How the items are linked:
at | @ % * + § $
vid | kig lar dem rir fet luk
tus | feg mov kun ruk zir fub
reg | gep nuv kop fol fur vab
fem | vev zut zud sed gen nov
bis | fem gen nov zup vev sed
fos | suv dil bof lav vil led
tig | gid lis rem zut gon ket
mov | mon lof zek kez zep mef
zan | suk feg ruk dov tus noz
dez | vap gep fol vil reg dil
feg | zir mon kez fub mov kun
pud | pob lak fur reg laz gep
tar | vip tok gib bar sev mun
fur | nuv tav pob kop biz pud
vev | gen ket tel nov zut zud
sev | tok sed gud gib zup veg
vez | zos muz fet vid tol kig
vip | sev zup veg mun tok gib
beg | gab mit muz zos dus tol
biz | tav rur lak pob vef laz
vot | kon buz meb pib naf rig
kun | kez zek feg suk mef tus
gud | sol bis tok vip fip sev
rem | gom rop gid kuf sig tig
nuv | biz vef laz pud tav pob
dem | vez tol kig bap zos vid
mun | gib gud tar vep veg zer
naf | buz noz ber meb dov tib
rur | mas mul zuk fas gek zas
kuf | tig gon ket gen gid zut
gab | dus ner big tol mit muz
fip | bis vev sed tok fem zup
mip | zin sif ser zep ziv lof
ner | tes git puv beb rog gev
buz | dov ruk sek tib noz ber
veg | gud fip sev tar sol vip
bar | mun veg zer gan gib vep
zir | mov zep mef kun mon kez
git | bar gib vep tik mun gan
vaf | nub rir sif zin pom ziv
bod | fos vil led muf suv lav
ser | zik nub zin sur vaf mip
kig | fet beg vez luk lar dem
meb | tib sek kon mul ber vot
muf | lav bof bul sig led rop
suk | tus zir fub noz feg ruk
pib | rig tib mul mas meb gek
lof | ser vaf mip tev zik sur
tes | rog bar tik gev git puv
ruf | zan tus noz buz suk dov
mas | gek vot riz zas mul zuk
fet | lar gab zos dem beg vez
pob | laz fas nuv gep lak fur
vap | reg fur vab dil gep fol
lar | beg dus tol vez gab zos
laz | lak zas biz fur fas nuv
gev | puv gan ner dus tik mit
rir | luk vez bap zok dem rus
noz | ruk kun zan sek fub ruf
ber | sek zan buz kon ruf naf
nov | zud sof fem fip tel bis
rus | bap kig rir nub vid pom
kop | pud laz gep vap pob reg
mit | ner rog gev big tes beb
suv | vil fol lib led dil bof
lav | led lib bod rop bof bul
zos | tol big lar kig muz fet
ruk | fub kez suk ruf kun zan
zin | ziv zok zik lof sif ser
sig | rop bod lis gid bul gon
lib | gug vap vil fos dez suv
gep | fur biz pud vab nuv kop
beb | gev tik mit gab puv dus
gek | mul kon pib zuk vot riz
sed | nov tel bis sol zud fip
zas | zuk pib rur tav riz vef
tel | sof tig gen fem kuf vev
puv | tik vep tes mit gan ner
tik | gan zer rog ner vep tes
tok | zup nov sol veg sed gud
dus | mit tes beb muz ner big
gom | sig bul gon tig rop gid
rig | meb ber vot gek tib mul
vep | zer vip bar rog tar git
mon | zep ser tev mef lof zek
zer | tar sev mun git vip bar
zut | ket gom kuf tel rem sof
fas | zas riz vef biz zuk tav
pom | rir dem rus sif luk zok
sur | mip ziv lof mon zin zep
kez | mef tev zir tus zek feg
gan | vep tar git tes zer rog
zuk | riz rig mas vef pib rur
bof | lib dez suv bod gug fos
tav | vef mas fas laz rur lak
kon | naf dov tib rig buz meb
lak | fas zuk tav nuv zas biz
gug | dez reg dil suv vap vil
dov | noz fub ruf ber ruk sek
sif | zok bap nub zik rus vaf
nub | pom luk zok ziv rir sif
tev | sur zin zep mov mip mon
dil | fol kop dez lib vab gug
muz | big gev gab lar beb beg
gen | zut rem sof zud ket tel
ziv | sif rus vaf ser zok zik
gib | veg sol vip zer gud tar
zik | vaf pom ziv mip nub zin
fub | kun mef tus zan kez suk
sek | ruf suk dov naf zan buz
lis | muf led rop gom lav sig
led | bof gug fos bul lib bod
tib | ber ruf naf vot sek kon
bul | bod suv lav lis fos muf
bap | vid fet luk pom kig rir
fol | vab pud vap gug kop dez
sof | kuf gid zut vev tig gen
gid | gon muf gom ket lis rem
rop | bul fos muf gon bod lis
mul | vot naf rig riz kon pib
mef | zek sur mov feg tev zir
tol | muz beb beg fet big lar
zud | tel kuf vev bis sof fem
vef | rur gek zas lak mas fas
vil | dil vab gug bof fol lib
big | beb puv dus beg gev gab
rog | git mun gan puv bar tik
sol | fip fem zup sev bis tok
zup | sed zud fip gud nov sol
ket | rem sig tig sof gom kuf
gon | lis lav sig rem muf gom
zek | tev mip mon zir sur mov
zep | lof zik sur zek ser tev
zok | rus vid pom vaf bap nub
riz | pib meb gek rur rig mas
luk | dem zos vid rus vez bap
vab | kop pob reg dez pud vap

The rows follow the links: the fewer symbols apart two items are, the more alike their rows tend to be.

Rows of some items; one shown again gets a slightly different row:
zik [  55   27   28   22  -48  -41   28   -7   -7   18   15   -1    2  -58  -64   59    5  -37    8    8   22    7  -45    9 -144  -47    7   38   24   -5  -42  -32   -6  -63   45   -7   61  -76   68  -20 -108   13  -19]
gon [ -64  -48  -26  -49   31   35  -25   11   15  -32   12  -26   -2   53   74  -31  -12   56  -14    3  -40  -16   48  -22  140   14   22  -38  -40   16   37   12  -32   56  -53   21  -68   65  -43   23  102  -20   17]
dez [ -63  -72   -1   11   30   11  -20  -13  -47  -66  -78   24  -25   48   20  -36  -51  -14    1    7   37  -14  107  -30   94   78  -14  -31   11   52   17   31   56  -19  -38   16  -71   48  -62    7   72   23   19]
riz [  -1   25    3   37   37    8  -29  -32  -62   11 -114   42   -6   47  -60   -8  -23  -53  -31  -15   90   42   68   41  -12   86  -74  -23   61   -3  -26   64   84  -25   -9  -42  -36   16  -27  -20   15   33   18]
sof [ -58  -90  -13  -26   -1    6   10   22   26  -68   37  -17  -17   -1   87  -39  -20   46   36   20  -58  -59   32  -68  118   -6   53  -12  -56   46   46  -29  -27   18  -29   56  -34   42  -41   32   67  -11    0]
dem [  63   71    4   -8  -30  -10   21   14   48   66   80  -18   27  -48  -19   31   54   10    2  -11  -40   15 -107   29  -91  -76   13   36  -14  -52  -13  -29  -53   22   41  -16   71  -45   56   -6  -67  -23  -19]
mul [   1   11   11   43   24   -6  -21  -33  -68   -5 -115   42  -12   32  -70    8  -33  -64  -27   -8   96   34   69   29  -35   78  -63  -14   67   10  -30   49   87  -50   -1  -33  -23   -1  -16  -20   -9   40   14]
pud [ -55  -44   -5  -29   31   15  -40  -27  -58  -47  -89  -14   -6   82  -15   22  -62   -1  -53    7   54   20  119   -1   64   53  -15  -48   24   41  -20   41   24  -21  -56   -5  -89   36  -24   -8   61   17   21]
rop [ -57  -33  -29  -35   43   38  -29    8   10  -17   -3  -10   -4   57   65  -50   -6   44  -10   -5  -26   -9   48  -12  148   35    2  -38  -28    6   40   26  -10   61  -51   13  -65   74  -59   19  108  -17   18]
fur [ -53  -34   -5  -33   34   20  -44  -25  -60  -39  -89  -16   -5   85  -22   23  -56   -2  -58    7   57   29  115    7   60   52  -18  -52   28   35  -23   44   20  -16  -60  -12  -87   33  -21  -13   62   16   22]
zan [  28   51   18  -11   -3   -8  -21  -34  -51   29  -66  -17   18   35 -100   84  -19  -35  -71   -5   78   65   31   57 -101    0  -33  -11   60   -8  -71   30    8  -43   -6  -49  -11  -41   55  -37  -52   16    7]
mon [  65   74   19   52  -12  -22   12  -16  -18   55  -24   33    7  -36  -80   26   23  -58   -1  -12   53   32  -46   48 -132    1  -44   29   49  -37  -38   11   43  -34   50  -40   61  -53   37  -24  -85   19   -8]
laz [ -39   -6   -7  -31   42   25  -49  -29  -56  -15  -92  -13    0   91  -33   26  -42   -5  -69   -6   65   44  103   29   50   55  -34  -51   34   17  -26   55   25   -2  -59  -28  -81   37  -19  -16   61   14   24]
fip [ -24  -38  -18   11    8    9   23   35   58  -15   68   16  -12  -35   99  -84   31   38   70    2  -82  -59  -44  -46  100   -4   29   14  -57   -2   75  -27  -12   53   13   41   18   42  -53   34   53  -23   -5]
vaf [  56   31   27    7  -48  -36   28   -6    1   19   29  -17   11  -53  -58   70    5  -24   -1    7    9    9  -52    6 -144  -62   18   37   15   -5  -44  -36  -22  -53   37   -4   60  -77   75  -19 -107    5  -21]
bap [  60   65    6  -21  -38  -14   19    4   33   54   70  -32   26  -41  -32   55   38    8  -11   -1  -26   19  -92   27 -107  -82   18   26   -8  -38  -33  -34  -62    2   31  -15   63  -55   71  -13  -82  -20  -19]
zep [  62   59   25   53  -22  -29   19  -13  -17   40  -18   33    3  -46  -77   27   15  -60    5   -9   45   23  -48   33 -137   -6  -33   35   43  -23  -36   -1   40  -45   52  -31   64  -60   44  -23  -99   22  -11]
zir [  63   89   13   30    1  -11   -7  -20  -23   68  -36   20   16   -6  -83   37   23  -48  -30  -19   60   58  -34   65 -118    5  -50   13   56  -46  -48   26   29  -18   30  -53   37  -43   41  -32  -68   15   -4]
gab [  50   22    6   32  -38  -22   46   26   56   25   90   15   -1  -86   29  -27   49    1   66    0  -60  -37 -108  -18  -54  -53   27   52  -32  -26   25  -53  -21    8   58   20   85  -34   19   13  -62  -13  -24]
luk [  62   67    5  -17  -35  -15   19    8   37   62   74  -28   27  -45  -26   52   44   11   -8   -5  -30   19  -96   31 -103  -80   17   32   -9  -45  -28  -31  -60   11   34  -15   63  -54   70  -11  -78  -22  -18]
tel [ -53  -88  -10  -11   -3    5   18   25   29  -64   44   -4  -21  -18   94  -55  -13   38   51   17  -66  -64   17  -71  111   -1   48   -2  -57   41   56  -33  -19   15  -17   59  -22   39  -44   34   57  -13   -1]
tol [  57   47    5   25  -30  -14   40   22   61   52   90   16   10  -79   15  -17   62    4   50   -8  -56  -18 -120    5  -65  -52   14   46  -24  -47   16  -38  -22   24   60    3   92  -34   28    8  -62  -20  -19]
lav [ -55  -28  -27  -10   49   40  -27    6    2  -16  -26   12   -9   55   62  -64   -4   28   -1   -7  -12   -8   51   -7  141   59  -18  -37  -17    3   47   38   18   58  -40    5  -59   78  -74   19  109   -6   23]
bul [ -56  -27  -27  -17   48   41  -29    8    7  -16  -20    6   -9   56   62  -61   -2   34   -2   -6  -18   -8   46   -7  142   49  -13  -39  -20    3   43   35   10   60  -43    7  -62   77  -66   18  108  -11   20]
gev [  26  -22    7    9  -46  -27   48   30   54  -10   98   -4   -5  -85   43  -12   25   18   63   15  -74  -56  -83  -47  -32  -69   56   46  -47    3   27  -66  -43   -5   44   43   68  -38   25   19  -53  -17  -24]
gek [  -1   21    8   42   32    4  -29  -30  -63    6 -113   45  -12   40  -64   -5  -28  -57  -29  -14   96   40   68   35  -17   83  -69  -22   66    2  -24   57   88  -33   -6  -37  -28    8  -26  -19    8   35   17]

Each walk starts at a row. The symbols on each line, taken left to right, move it on to the next item.
Answer with the item's row; about right is enough.
---
[ -52  -86  -10   -4   -3    3   19   26   33  -61   44    0  -21  -20   92  -62  -10   39   58   17  -66  -68    9  -68  107    1   46    0  -58   37   59  -30  -14   18  -11   58  -14   38  -48   34   56  -12   -3]
% % @ * * § $ % $: [ -61  -59   -8   19   40   17  -21   -6  -31  -50  -70   35  -25   42   33  -61  -35   -7   11    2   25  -20   87  -26  111   83  -20  -29    4   39   33   34   60    1  -30   13  -59   59  -76   13   83   18   21]
§ % $ * + + @: [ -63  -72   -1   -9   27    9  -28  -18  -52  -68  -86    4  -22   61    5   -5  -60   -8  -21   14   44   -1  119  -24   79   62   -9  -39   19   57    1   30   42  -30  -47   11  -80   37  -43    1   62   24   17]
---
[  49   31    4   36  -34  -20   43   26   58   37   92   16    4  -85   24  -28   56    0   60   -2  -57  -29 -115   -9  -57  -52   21   51  -28  -35   24  -45  -21   12   62   13   92  -32   20   11  -62  -14  -22]
@ @ § + + § + $: [  39   10    7   30  -40  -24   48   28   58   18   90   15    0  -91   29  -25   46    3   68    2  -64  -43 -106  -25  -49  -55   29   50  -33  -18   26  -52  -22    5   59   25   87  -33   19   15  -60  -15  -25]
+ $ $ % + +: [  60   56    1   24  -28  -13   38   22   58   58   87   10   13  -72   10  -15   62    5   40  -10  -52  -12 -121   10  -67  -56    9   47  -22  -47   12  -33  -27   27   56   -4   89  -33   28    6  -61  -19  -20]
---
[   1    5   19   42   12  -14  -18  -35  -74  -12 -110   36  -14   26  -77   18  -40  -65  -26   -4   99   33   73   23  -53   65  -54  -10   63   19  -38   43   85  -63    0  -30  -26  -11   -5  -23  -21   43   13]
+ $ § * $ %: [  10   13   23    6   -5  -18  -18  -37  -68   -9  -89   -4    1   30  -91   71  -46  -51  -54    5   91   47   66   29  -91   21  -32  -11   61   21  -65   25   35  -72  -10  -30  -21  -39   36  -31  -48   32    7]
% + + * % + + % *: [  43   75   13   -5    3   -6  -24  -30  -40   53  -50   -9   23   29  -95   72   -2  -36  -65  -12   69   69    6   70 -109   -2  -42   -6   58  -30  -66   29    8  -26    2  -57    3  -39   52  -38  -52   12    3]
---
[ -45  -18   -7  -34   36   24  -48  -27  -58  -23  -93  -16    0   92  -30   27  -49   -1  -66   -4   63   42  108   23   51   55  -27  -54   32   21  -28   51   22   -7  -58  -20  -87   35  -18  -13   60   14   24]
@ * * % @ @ %: [   8    3   23   18   -4  -21  -18  -34  -71  -15  -97   12   -5   28  -89   56  -50  -56  -40    5   94   37   71   22  -80   37  -34  -12   64   25  -52   28   55  -77   -7  -26  -19  -36   25  -29  -43   38    8]
§ $ + § + + @ %: [  25   43   18  -11   -3  -10  -24  -36  -55   19  -67  -17   13   38  -97   85  -27  -37  -68   -2   81   62   41   47 -102    2  -32  -11   60    0  -68   26   11  -51   -7  -44  -14  -41   53  -35  -53   19    4]
---
[  62   69   -1   10  -26  -11   31   20   55   66   87    0   18  -61   -1    3   65    7   24  -10  -48    1 -120   23  -79  -63    7   43  -19  -56   -1  -29  -38   31   50  -11   82  -39   38    0  -63  -21  -19]
* % + @ % + $ *: [  33   -8    7   24  -44  -26   51   29   52    2   96    6   -2  -91   39  -21   34    7   70   11  -68  -51  -96  -37  -44  -59   42   52  -37   -5   29  -62  -28   -5   53   34   79  -36   22   17  -60  -14  -27]
% $ % § @ @ %: [ -32  -54  -14   11    2    7   24   34   46  -34   60   15  -19  -35   97  -84   19   34   70    8  -75  -63  -28  -57  101    1   34   11  -57   11   71  -30   -8   41    8   47   10   42  -54   34   48  -17   -4]
---
[  13   20   22   -1   -3  -15  -19  -34  -67   -3  -83   -8    5   34  -95   81  -43  -45  -54    2   89   52   61   32  -92   17  -29  -13   62   18  -67   22   26  -69  -11  -33  -21  -40   41  -33  -49   34    5]
$ + $ * $ § * + §: [  16   25   19   -4   -5  -14  -23  -32  -65    5  -79  -12    9   34  -98   81  -39  -41  -64    2   85   52   54   39  -96    9  -30  -10   60   13  -69   23   20  -62  -11  -34  -21  -41   46  -35  -48   27    4]
$ + § @ @ %: [  60   93   14   20    1   -5   -9  -23  -28   68  -36   16   19    2  -90   44   18  -45  -38  -19   62   58  -25   66 -114    5  -52    8   55  -45  -51   29   27  -16   24  -57   33  -41   44  -33  -64   13    0]
---
[ -25   21   -7  -13   49   27  -48  -30  -53   10  -95    4    1   88  -42   11  -29  -14  -67  -11   72   55   85   43   38   65  -52  -48   45    0  -27   66   38    5  -46  -42  -70   35  -24  -19   57   13   25]
§ @ * + $: [ -11   31   -4   10   47   23  -45  -29  -58   17 -104   25   -1   71  -49    0  -20  -31  -53  -16   83   53   75   51   18   79  -68  -39   56  -11  -23   70   61   -1  -29  -45  -53   29  -27  -21   44   23   21]
% @ § % @ $ @ § *: [  55   91   11   16    3   -3  -15  -24  -27   66  -39    9   18   10  -91   53   17  -42  -49  -18   64   66  -20   70 -115    2  -52    3   58  -43  -56   31   19  -17   18  -56   27  -39   44  -33  -63   12    2]
---
[  31   63   15  -12   -1   -8  -23  -31  -45   37  -57  -17   19   34  -99   79  -15  -31  -69   -7   75   65   22   57 -105   -3  -36  -11   58  -19  -71   30    8  -36   -4  -52   -5  -44   54  -39  -52   15    2]
@ * % § % @ +: [  55   32   29   30  -43  -38   27   -9   -8   17    8    4    2  -58  -64   52    6  -45    9    5   26    9  -48    9 -144  -40    0   40   28   -4  -41  -29    4  -66   48   -9   65  -77   62  -20 -109   15  -19]
$ $ $ @ § §: [  56   45   15  -15  -45  -23   20    0   17   37   53  -34   22  -44  -46   72   19   -2  -12    4  -10   15  -68   20 -127  -81   26   31    2  -22  -42  -39  -58  -22   29  -10   59  -68   83  -15  -95  -10  -19]
